Below are the code and all the weights of a small trained network. Each question names an input and a target symbol and asks about switching units off, where a switched-off unit gives its printed mean instead of its output.

import numpy as np


def w(rows, s, z=0):
    codes = np.array(rows[::2]) - 128.0
    scale = np.full(codes.shape[1], s)
    scale[-1] = z or s
    return codes * scale


def norm(h):
    return h / np.sqrt((h * h).mean(-1, keepdims=True) + 1e-5)


def f(y):
    return np.maximum(y, 0)


def softmax(a):
    e = np.exp(a - a.max(-1, keepdims=True))
    return e / e.sum(-1, keepdims=True)


def log_softmax(a):
    a = a - a.max(-1, keepdims=True)
    return a - np.log(np.exp(a).sum(-1, keepdims=True))


def net(x, mask):
    ids = ['αβγδεζηλμστφψω'.index(c) for c in x.split()]
    T = len(ids)
    res = E[ids] + P[:T]
    r = norm(res)
    for j in range(2):
        rows = slice(4 * j, 4 * j + 4)
        q, k, v = (r @ M[0][rows].T for M in (Q, K, V))
        z = softmax(np.where(np.tri(T) > 0, q @ k.T / 4**0.5, -1e9)) @ v
        o = O[0][rows]
        res = res + np.where(mask[j], z, o[:, -1]) @ o[:, :-1]
    y = f(norm(res) @ A[0][:, :-1].T + A[0][:, -1])
    res = res + np.where(mask[2:14], y, B[0][:, -1]) @ B[0][:, :-1]
    return log_softmax(norm(res)[-1] @ U[:, :-1].T + U[:, -1])


Q, K, V, O, A, B = {}, {}, {}, {}, {}, {}
E = w([
[225,58,161,176],'α',
[239,116,175,117],'β',
[253,77,125,122],'γ',
[230,178,200,97],'δ',
[39,136,94,164],'ε',
[229,170,206,120],'ζ',
[216,159,164,99],'η',
[28,141,80,157],'λ',
[16,125,45,139],'μ',
[40,99,228,41],'σ',
[235,177,228,116],'τ',
[60,89,32,166],'φ',
[59,164,182,254],'ψ',
[238,152,211,131],'ω',
],0.0066)
P = w([
[112,128,46,222],'0',
[72,85,154,254],'1',
[66,95,136,177],'2',
[94,103,135,161],'3',
[131,106,91,110],'4',
[147,115,84,115],'5',
[159,129,79,115],'6',
[173,139,71,104],'7',
[186,155,68,107],'8',
[197,168,64,105],'9',
[208,163,61,103],'10',
[221,176,58,97],'11',
],0.0049)
Q[0] = w([
[32,155,20,61],'h0',
[189,155,108,202],'h0',
[156,142,197,198],'h0',
[227,108,133,64],'h0',
[3,234,222,33],'h1',
[104,143,126,242],'h1',
[101,152,81,40],'h1',
[138,77,94,131],'h1',
],0.0056)
K[0] = w([
[118,42,253,161],'h0',
[189,151,88,101],'h0',
[139,191,61,164],'h0',
[95,134,126,5],'h0',
[116,180,148,48],'h1',
[36,160,126,194],'h1',
[156,18,148,26],'h1',
[228,58,135,150],'h1',
],0.0061)
V[0] = w([
[134,118,72,187],'h0',
[99,43,211,107],'h0',
[103,123,9,142],'h0',
[10,24,191,109],'h0',
[181,69,78,66],'h1',
[135,240,111,27],'h1',
[183,36,179,252],'h1',
[114,176,119,222],'h1',
],0.0045)
O[0] = w([
[90,173,46,36,104],'h0',
[169,167,104,242,232],'h0',
[116,146,94,56,49],'h0',
[186,232,127,200,254],'h0',
[50,187,152,240,79],'h1',
[94,5,172,214,33],'h1',
[138,252,53,35,230],'h1',
[100,164,62,59,130],'h1',
],0.0039,0.0025)
A[0] = w([
[155,155,48,107,87],'n0',
[135,89,140,94,100],'n1',
[210,137,143,138,125],'n2',
[9,84,87,79,1],'n3',
[188,114,109,160,110],'n4',
[43,145,76,218,34],'n5',
[169,155,120,165,56],'n6',
[92,119,123,196,179],'n7',
[56,82,139,108,204],'n8',
[159,104,140,80,6],'n9',
[34,130,112,73,218],'n10',
[112,119,75,171,161],'n11',
],0.011,0.0034)
B[0] = w([
[115,133,222,137,232],'n0',
[90,166,121,160,140],'n1',
[179,36,32,139,253],'n2',
[196,138,89,2,154],'n3',
[150,194,110,100,197],'n4',
[94,93,82,32,200],'n5',
[3,165,104,166,188],'n6',
[160,105,77,77,198],'n7',
[128,180,87,115,178],'n8',
[94,65,108,152,144],'n9',
[121,54,102,180,199],'n10',
[114,55,161,101,176],'n11',
],0.007,0.0051)
U = w([
[168,234,136,68,128],'α',
[131,114,160,100,78],'β',
[124,128,156,100,81],'γ',
[26,81,141,167,254],'δ',
[137,124,144,101,86],'ε',
[167,2,216,195,164],'ζ',
[59,73,35,28,125],'η',
[128,128,150,106,83],'λ',
[127,118,149,113,84],'μ',
[147,180,62,207,168],'σ',
[128,74,133,127,74],'τ',
[118,179,246,88,226],'φ',
[153,136,147,92,91],'ψ',
[126,108,150,118,77],'ω',
],0.0098,0.0067)

Each question gives the input, a string of symbols that net reads in full, and the target symbol t.
The units are the heads (4 rows each of Q, K, V and O) and the neurons (one row each of A and B). Each row of codes is followed by its name. A weight is (code - 128) times the scale printed after its matrix; where a second scale follows, it is the last column's (O, A, B and U).
mask holds one flag per unit, heads first, then neurons. A switched-off unit (its flag False) gives its mean, the last column of its rows in O or B, instead of its output. The means were averaged over made-up inputs and are rounded, as every weight is.
A unit's drop is (log p(t) with every unit on - log p(t) with that unit switched off) / (log p(t) with every unit on - log p(t) with every unit switched off).
The circuit of an input: a set's keep is (log p(t) with only the set's units on - log p(t) with every unit switched off) / (log p(t) with every unit on - log p(t) with every unit switched off). Starting from the 12 units with the biggest drops (on a tie, the unit counted first), units are removed one at a time, each time the one whose removal leaves the highest keep (on an exact tie, the one counted first), for as long as the keep stays at least 0.8.
circuit, biggest first: the units of the circuit, biggest drop first
most important unit: the unit with the biggest drop
top k neurons: the k neurons with the biggest drops, biggest first
heads that matter: for each layer, one digit per head in row order, 1 if its drop is at least 0.15 and else 0, layers parted by /
drop of u: that unit's drop, to one decimal
input σ μ δ γ, target σ: circuit, biggest first	[n6; n5; h1]
input σ φ δ, target σ: circuit, biggest first	[n5; n6]
input σ σ α, target σ: circuit, biggest first	[h1; h0]
input η μ α, target η: circuit, biggest first	[h0]
input α ε α δ α μ ζ σ σ η ε ψ, target η: heads that matter	00
input σ σ α η α, target σ: heads that matter	01
input ε ε σ σ σ ζ, target σ: heads that matter	00
input σ ψ σ η, target σ: heads that matter	10
input ε α σ σ σ η, target σ: circuit, biggest first	[n6; n5; h0]
input η σ σ σ, target φ: circuit, biggest first	[n2; h0]
input σ η σ γ, target σ: circuit, biggest first	[n6; h0; n5]
input α η φ ζ σ σ, target δ: top 3 neurons	[n10; n2; n5]
input δ α δ α ψ ζ ψ ζ σ σ τ ψ, target φ: circuit, biggest first	[n2; h1; n0; h0]
input ω λ σ α σ β, target σ: most important unit	n2
input η σ η, target η: top 2 neurons	[n3; n10]
input σ ζ γ α σ σ, target φ: top 3 neurons	[n2; n5; n6]
input λ σ η τ σ σ ω α σ ψ, target η: top 2 neurons	[n5; n7]
input σ ε σ ζ, target σ: circuit, biggest first	[n6; h0]
input α φ σ β, target α: top 2 neurons	[n10; n0]
input η δ η, target η: top neuron	[n10]
input δ δ σ ε α μ σ, target δ: top 2 neurons	[n10; n2]
input λ σ σ ψ δ η ζ ε ζ σ ψ, target δ: drop of h0	0.7
input σ η ζ α σ ψ σ ψ σ, target ζ: drop of n5	0.3
input η δ η ζ, target η: drop of n1	0.1
